Below are the code and all the weights of a small trained network. Each question names an input and a class and asks about switching units off, where a switched-off unit gives its printed mean instead of its output.

import numpy as np


def w(rows, s, z=0):
    codes = np.array(rows[::2]) - 128.0
    scale = np.full(codes.shape[1], s)
    scale[-1] = z or s
    return codes * scale


def f(y):
    return y / 2 * (1 + np.tanh(0.7978845608 * (y + 0.044715 * y**3)))


def log_softmax(a):
    a = a - a.max(-1, keepdims=True)
    return a - np.log(np.exp(a).sum(-1, keepdims=True))


def net(x, mask):
    res = np.array(x, float).reshape(1, 2) / 4 @ E
    y = f(res @ A[0][:, :-1].T + A[0][:, -1])
    res = res + np.where(mask, y, B[0][:, -1]) @ B[0][:, :-1]
    return log_softmax(res[-1] @ U[:, :-1].T + U[:, -1])


A, B = {}, {}
E = w([
[83,74,198,7,164,165],'x0',
[112,73,188,142,93,75],'x1',
],0.014)
A[0] = w([
[134,190,6,45,157,218,163],'N0',
[128,123,167,159,114,52,135],'N1',
[115,128,141,104,136,112,210],'N2',
[136,162,99,96,132,141,43],'N3',
[118,150,64,143,94,131,148],'N4',
[149,89,136,49,136,106,55],'N5',
[122,185,114,145,154,136,216],'N6',
[148,144,147,113,159,88,94],'N7',
[142,46,179,74,69,115,151],'N8',
[121,151,160,88,155,140,253],'N9',
[132,197,37,253,124,135,152],'N10',
[137,62,162,251,72,85,214],'N11',
[109,132,133,99,147,112,156],'N12',
[155,115,34,168,134,131,112],'N13',
[88,108,192,86,140,155,46],'N14',
],0.015,0.0038)
B[0] = w([
[134,135,3,210,89,155,213],'N0',
[63,174,116,121,94,130,171],'N1',
[122,102,170,93,97,59,152],'N2',
[122,110,104,157,112,101,140],'N3',
[154,144,138,90,133,81,166],'N4',
[136,113,157,110,103,158,174],'N5',
[147,158,122,98,146,32,160],'N6',
[114,138,118,121,122,163,127],'N7',
[133,93,171,117,196,168,199],'N8',
[127,58,168,94,72,41,175],'N9',
[213,139,198,129,148,168,251],'N10',
[37,170,128,200,109,124,223],'N11',
[127,129,119,86,120,130,149],'N12',
[164,136,136,91,118,125,181],'N13',
[140,117,161,123,115,214,190],'N14',
],0.039,0.022)
U = w([
[65,186,116,67,123,11,137],'0',
[121,161,148,101,141,136,3],'1',
[143,99,147,91,47,201,118],'2',
[228,209,152,145,114,140,138],'3',
[107,135,20,171,107,86,139],'4',
[67,48,224,38,164,200,165],'5',
[97,172,129,76,125,156,22],'6',
[2,214,155,189,106,132,193],'7',
],0.0089,0.0044)

Each question gives the input, the list of numbers given to net, and the class t.
The units are the neurons (one row each of A and B). Each row of codes is followed by its name. A weight is (code - 128) times the scale printed after its matrix; where a second scale follows, it is the last column's (A, B and U).
mask holds one flag per neuron, in row order. A switched-off neuron (its flag False) gives its mean, the last column of its row in B, instead of its output. The means were averaged over made-up inputs and are rounded, as every weight is.
A unit's drop is (log p(t) with every unit on - log p(t) with that unit switched off) / (log p(t) with every unit on - log p(t) with every unit switched off).
The circuit of an input: a set's keep is (log p(t) with only the set's units on - log p(t) with every unit switched off) / (log p(t) with every unit on - log p(t) with every unit switched off). Starting from the 12 units with the biggest drops (on a tie, the unit counted first), units are removed one at a time, each time the one whose removal leaves the highest keep (on an exact tie, the one counted first), for as long as the keep stays at least 0.8.
circuit, biggest first: the units of the circuit, biggest drop first
top k neurons: the k neurons with the biggest drops, biggest first
drop of u: that unit's drop, to one decimal
input [-6,3], class 7: circuit, biggest first	[N11]
input [6,-6], class 4: top 2 neurons	[N0 N10]
input [-7,4], class 7: top 2 neurons	[N11 N1]
input [4,-4], class 4: top 2 neurons	[N0 N10]
input [0,1], class 7: top 2 neurons	[N10 N0]
input [3,-3], class 4: top 2 neurons	[N10 N0]
input [5,-5], class 4: top 2 neurons	[N0 N10]
input [-3,2], class 7: drop of N11	0.6
input [2,-3], class 4: drop of N10	0.2
input [6,-2], class 5: drop of N8	1.1
input [7,-2], class 5: drop of N8	1.2
